The rows lie along a hidden order. The number after each row says roughly how far along it the row is, from 0 to 10. A new part has a new order.
(in the rows, 128 means zero)
104 108 185 132 156 136 158 108 164 126 151 131 83 124 113 120 112 97
 137 92 125 120 158 118 130 134 84 89 118 122 109 97 143 152 134 176 111
 135 87 164 144 99 102 119 111 148 125 145 137 -> 6
136 104 110 141 142 141 162 79 173 117 137 135 120 139 125 130 128 139
 164 96 97 126 143 133 127 133 65 111 137 129 102 113 145 155 157 185
 112 140 110 149 136 114 106 139 125 122 110 152 98 -> 2
146 93 129 134 145 134 175 85 157 105 132 118 125 136 134 121 101 141
 146 110 114 119 157 149 122 116 79 99 144 153 146 105 140 156 159 214
 135 130 118 131 139 112 116 126 77 130 113 118 79 -> 4
130 138 215 73 152 126 109 157 106 149 131 119 123 119 106 159 104 109
 86 158 152 120 124 123 131 145 163 134 116 125 143 101 128 127 124 141
 135 120 127 133 124 126 128 137 93 124 164 94 139 -> 10
112 141 201 131 169 140 115 131 113 147 151 157 106 139 107 107 151 89
 119 93 136 135 114 91 139 143 129 113 102 105 133 134 131 140 98 117 92
 129 102 171 112 129 148 126 120 130 130 128 141 -> 4
139 157 116 106 67 131 65 122 105 150 110 126 151 176 119 165 162 125
 127 145 112 139 71 128 132 148 152 181 134 122 121 159 145 91 148 110
 128 127 143 94 96 155 163 166 136 69 139 116 130 -> 4
156 107 136 119 52 131 107 86 123 130 118 110 141 178 113 178 122 144
 149 121 109 135 94 177 131 142 117 149 143 131 115 128 158 86 147 153
 137 127 154 85 113 120 152 159 95 97 124 120 139 -> 4
148 123 202 100 79 128 93 135 84 145 129 112 131 147 103 176 131 89 108
 121 143 136 96 174 143 143 175 135 129 123 139 126 158 80 82 121 144
 119 136 98 118 118 157 145 79 117 147 84 168 -> 8
152 123 165 123 51 131 107 131 87 128 118 117 121 168 118 142 139 99 137
 129 129 144 85 179 131 140 131 132 117 126 112 142 135 79 97 102 142
 123 151 105 106 102 156 114 98 115 129 121 152 -> 5
166 119 149 91 50 121 118 100 148 130 129 98 127 122 120 173 58 101 132
 151 123 126 125 153 123 110 103 141 157 144 89 110 140 119 145 135 144
 131 129 127 148 80 101 145 103 121 133 97 113 -> 8
150 103 95 117 72 127 148 103 149 110 117 102 124 134 132 145 92 128 154
 143 105 132 121 173 118 121 98 125 142 139 103 118 130 100 129 141 147
 131 146 105 133 95 98 117 127 125 122 138 132 -> 5
155 98 119 123 100 126 119 83 141 121 121 111 155 156 117 173 110 160
 137 106 115 118 134 154 124 127 127 144 161 141 138 116 157 113 168 182
 139 126 129 102 128 142 144 175 68 102 124 106 132 -> 5
128 87 157 140 167 126 151 86 141 123 133 116 147 147 113 154 111 159
 125 90 129 112 169 147 132 127 129 112 151 139 174 103 157 138 153 222
 134 128 109 125 137 147 144 161 35 134 121 97 129 -> 5
119 149 186 121 165 127 104 157 99 148 139 139 125 106 122 123 142 106
 99 126 146 128 124 96 137 129 170 140 115 117 140 132 127 144 103 114
 116 123 114 148 119 139 151 134 118 133 138 99 134 -> 6
93 135 91 177 150 140 131 105 153 120 133 155 119 150 129 100 177 131
 163 91 101 132 125 94 121 133 85 123 115 117 112 148 140 139 142 139
 101 145 98 150 113 142 124 144 181 118 105 183 117 -> 0
157 121 126 80 31 126 96 84 157 138 119 97 136 154 118 188 77 132 139
 146 106 130 103 162 126 129 109 160 157 139 87 124 149 92 156 130 137
 131 146 104 132 96 116 161 113 85 133 109 122 -> 7
115 103 91 159 117 142 148 48 182 122 127 140 131 179 117 135 153 178
 182 60 84 133 128 127 136 150 55 122 145 126 105 128 169 122 187 196
 101 145 112 125 122 136 121 152 132 89 104 169 101 -> 0
85 118 111 183 175 136 136 86 149 120 131 147 125 174 124 113 185 161
 161 65 106 132 138 103 136 140 90 123 127 119 131 142 160 129 150 185
 107 143 86 140 112 156 150 144 128 118 103 168 128 -> 0
106 119 166 158 129 143 132 106 111 116 140 134 89 154 113 124 156 76
 149 95 110 134 119 148 130 126 88 101 111 119 123 138 142 123 92 148
 119 139 115 145 114 87 123 113 114 141 116 142 124 -> 3
153 122 118 142 78 134 94 91 93 133 112 123 154 177 123 153 160 141 137
 110 117 139 89 155 136 141 153 156 138 123 143 153 155 90 131 141 139
 122 144 86 103 151 183 157 101 92 121 111 131 -> 3
158 115 180 84 108 124 118 125 126 141 135 112 129 138 111 162 81 119
 112 145 134 117 135 141 122 125 139 132 144 133 134 113 136 133 144 146
 136 121 138 133 130 120 137 153 75 115 136 90 132 -> 8
131 127 234 78 78 132 110 154 84 143 127 105 92 114 98 161 103 35 108
 142 150 139 97 181 138 140 150 111 112 119 113 115 130 87 55 97 144 124
 140 119 132 72 125 107 117 149 161 91 169 -> 10
151 99 96 126 80 119 127 94 124 118 113 105 151 150 126 170 117 166 145
 131 114 123 127 168 121 124 133 141 150 139 127 129 138 86 151 150 151
 125 144 89 125 141 142 154 87 111 124 120 143 -> 4
152 108 90 110 51 120 134 75 146 119 109 92 152 151 126 184 141 158 148
 134 104 135 110 189 133 128 106 153 167 146 107 126 151 81 156 149 155
 134 151 77 141 110 110 150 115 97 125 127 116 -> 5
125 144 105 71 76 158 149 73 212 128 139 131 65 121 120 124 83 87 177
 165 64 137 93 138 110 140 1 122 140 136 42 109 141 172 182 171 92 155
 126 168 149 36 17 132 230 84 138 178 41 -> 4
122 132 97 144 106 136 104 101 114 129 115 133 141 171 126 141 170 150
 144 115 109 138 96 140 134 144 131 150 133 125 132 146 149 97 145 147
 125 131 138 106 109 149 144 151 129 95 122 138 119 -> 2
134 99 77 145 75 143 163 67 163 107 127 125 114 162 127 134 121 152 176
 108 91 133 122 157 122 126 43 117 141 141 107 126 147 139 177 192 124
 141 138 126 133 104 105 136 131 104 102 160 83 -> 1
149 126 138 110 81 132 101 111 115 138 123 121 133 153 115 158 127 126
 133 135 119 131 101 155 126 136 125 148 136 130 122 131 143 112 159 139
 128 125 143 108 116 126 144 153 112 92 132 118 123 -> 5
91 131 140 167 181 143 136 128 115 128 133 158 119 152 117 100 197 135
 142 82 120 138 118 109 138 153 118 112 101 108 141 141 138 125 117 147
 102 135 113 139 109 156 152 120 145 128 119 161 143 -> 2
150 93 196 125 113 129 137 102 126 130 143 118 116 164 104 154 101 101
 133 102 128 120 144 144 128 126 112 111 131 132 136 114 148 122 126 182
 127 128 112 141 119 109 142 141 42 131 123 95 138 -> 6
156 133 130 89 38 128 93 132 94 138 114 114 133 146 113 170 114 120 128
 157 125 138 80 171 132 140 131 149 120 127 111 130 132 79 117 91 140
 123 172 96 115 107 130 138 130 105 142 112 143 -> 6
108 122 145 168 194 148 140 65 174 124 148 146 109 146 126 101 163 117
 156 70 104 124 145 89 130 138 83 115 126 122 119 123 161 170 162 217 97
 143 61 167 125 136 121 157 132 114 107 157 101 -> 1
161 118 122 110 33 130 91 114 95 138 111 116 155 165 112 176 136 143 134
 132 118 141 70 171 138 141 150 166 141 129 124 148 138 80 131 114 138
 122 159 80 111 138 160 155 105 93 133 111 139 -> 5
157 121 96 89 45 120 90 90 149 141 105 106 167 178 120 193 109 176 140
 141 104 130 98 152 132 143 124 183 164 139 95 135 156 93 190 126 140
 128 147 67 117 149 151 179 103 68 133 117 115 -> 5
109 132 208 103 149 135 112 107 138 154 145 135 111 153 99 147 130 107
 113 96 131 131 118 126 147 150 117 123 122 118 127 111 157 137 135 169
 108 133 108 146 130 115 133 147 99 115 141 112 116 -> 7
124 117 149 124 140 135 128 89 139 137 137 135 129 152 117 145 133 130
 140 95 115 126 125 121 135 136 100 129 137 125 131 121 153 136 149 170
 111 136 107 140 125 148 130 152 108 121 127 123 116 -> 4
